Below are the code and all the weights of a small trained network. Each question names an input and a class and asks about switching units off, where a switched-off unit gives its printed mean instead of its output.

import numpy as np


def w(rows, s, z=0):
    codes = np.array(rows[::2]) - 128.0
    scale = np.full(codes.shape[1], s)
    scale[-1] = z or s
    return codes * scale


def f(y):
    return np.maximum(y, 0)


def log_softmax(a):
    a = a - a.max(-1, keepdims=True)
    return a - np.log(np.exp(a).sum(-1, keepdims=True))


def net(x, mask):
    res = np.array(x, float).reshape(1, 5) / 4 @ E
    y = f(res @ A[0][:, :-1].T + A[0][:, -1])
    res = res + np.where(mask, y, B[0][:, -1]) @ B[0][:, :-1]
    return log_softmax(res[-1] @ U[:, :-1].T + U[:, -1])


A, B = {}, {}
E = w([
[200,54,230,226,131],'x0',
[156,45,13,15,165],'x1',
[40,86,86,205,2],'x2',
[130,129,125,128,130],'x3',
[98,126,50,239,187],'x4',
],0.0072)
A[0] = w([
[130,59,125,147,18,149],'N1',
[167,65,98,109,119,155],'N2',
[136,63,100,99,110,37],'N3',
[134,62,96,107,145,69],'N4',
[92,176,167,153,111,30],'N5',
[124,85,134,85,135,163],'N6',
[192,151,166,131,252,248],'N7',
[174,82,161,184,136,236],'N8',
[70,123,101,150,121,209],'N9',
[134,181,163,144,123,98],'N10',
[148,183,151,97,169,150],'N11',
[75,181,111,78,129,190],'N12',
[97,207,94,123,134,161],'N13',
[133,78,109,91,122,29],'N14',
[128,211,171,147,97,2],'N15',
[137,127,164,83,82,69],'N16',
[93,101,134,157,132,196],'N17',
],0.014,0.0031)
B[0] = w([
[102,136,86,63,114,225],'N1',
[160,159,152,106,125,188],'N2',
[126,171,133,143,199,174],'N3',
[134,179,169,168,172,179],'N4',
[107,189,100,120,197,167],'N5',
[80,147,161,140,143,173],'N6',
[93,110,89,68,116,247],'N7',
[116,105,185,97,135,219],'N8',
[89,118,126,77,140,190],'N9',
[106,176,113,112,127,164],'N10',
[87,118,76,128,97,185],'N11',
[128,95,193,117,108,198],'N12',
[107,78,212,112,137,183],'N13',
[144,169,136,137,167,166],'N14',
[123,164,136,141,163,170],'N15',
[11,57,53,218,197,167],'N16',
[91,119,123,71,126,174],'N17',
],0.011,0.012)
U = w([
[75,60,86,146,192,201],'0',
[123,205,125,132,214,77],'1',
[106,109,44,47,100,63],'2',
[140,124,154,64,103,253],'3',
[117,51,250,102,122,73],'4',
[136,108,149,163,96,148],'5',
[228,142,59,175,101,50],'6',
],0.011,0.007)

Each question gives the input, the list of numbers given to net, and the class t.
The units are the neurons (one row each of A and B). Each row of codes is followed by its name. A weight is (code - 128) times the scale printed after its matrix; where a second scale follows, it is the last column's (A, B and U).
mask holds one flag per neuron, in row order. A switched-off neuron (its flag False) gives its mean, the last column of its row in B, instead of its output. The means were averaged over made-up inputs and are rounded, as every weight is.
A unit's drop is (log p(t) with every unit on - log p(t) with that unit switched off) / (log p(t) with every unit on - log p(t) with every unit switched off).
The circuit of an input: a set's keep is (log p(t) with only the set's units on - log p(t) with every unit switched off) / (log p(t) with every unit on - log p(t) with every unit switched off). Starting from the 12 units with the biggest drops (on a tie, the unit counted first), units are removed one at a time, each time the one whose removal leaves the highest keep (on an exact tie, the one counted first), for as long as the keep stays at least 0.8.
circuit, biggest first: the units of the circuit, biggest drop first
unit that matters most: the unit with the biggest drop
k most important neurons: the k neurons with the biggest drops, biggest first
drop of u: that unit's drop, to one decimal
input [-8,-2,-6,-6,0], class 4: unit that matters most	N13
input [-8,8,3,-4,3], class 1: circuit, biggest first	N3; N4
input [-7,1,-4,-5,-2], class 4: circuit, biggest first	N12; N13
input [3,8,8,-1,4], class 1: circuit, biggest first	N4; N3; N2
input [6,1,-7,-4,-3], class 2: 2 most important neurons	N7; N11
input [7,2,-7,8,5], class 3: 4 most important neurons	N16; N8; N7; N1
input [1,-5,0,5,1], class 1: circuit, biggest first	N5; N15
input [5,-7,7,-3,-5], class 1: 2 most important neurons	N5; N15
input [8,-8,0,7,3], class 1: 2 most important neurons	N5; N15
input [-8,4,3,4,5], class 4: 2 most important neurons	N13; N12
input [0,7,7,-2,-5], class 1: circuit, biggest first	N3; N4; N14
input [-8,5,-5,-7,-5], class 4: 2 most important neurons	N12; N13
input [6,1,5,7,3], class 3: circuit, biggest first	N1; N16
input [7,1,4,4,3], class 4: unit that matters most	N8
input [5,8,-8,-3,6], class 1: 2 most important neurons	N4; N2
input [8,6,-4,-1,5], class 4: 2 most important neurons	N8; N1
input [-5,-8,8,-4,7], class 1: 3 most important neurons	N5; N15; N7
input [-4,6,-3,-8,6], class 3: circuit, biggest first	N16; N12
input [4,4,3,-2,1], class 1: 2 most important neurons	N7; N12
input [-8,-6,-3,-4,-5], class 4: 2 most important neurons	N12; N13
input [7,8,-1,7,-8], class 0: 4 most important neurons	N16; N5; N15; N10
input [1,2,7,-2,3], class 2: most important neuron	N1
input [0,0,-8,-7,-1], class 2: drop of N11	0.1
input [-5,5,-1,-1,-4], class 1: drop of N14	0.2
input [4,5,5,-6,-6], class 0: drop of N16	1.3
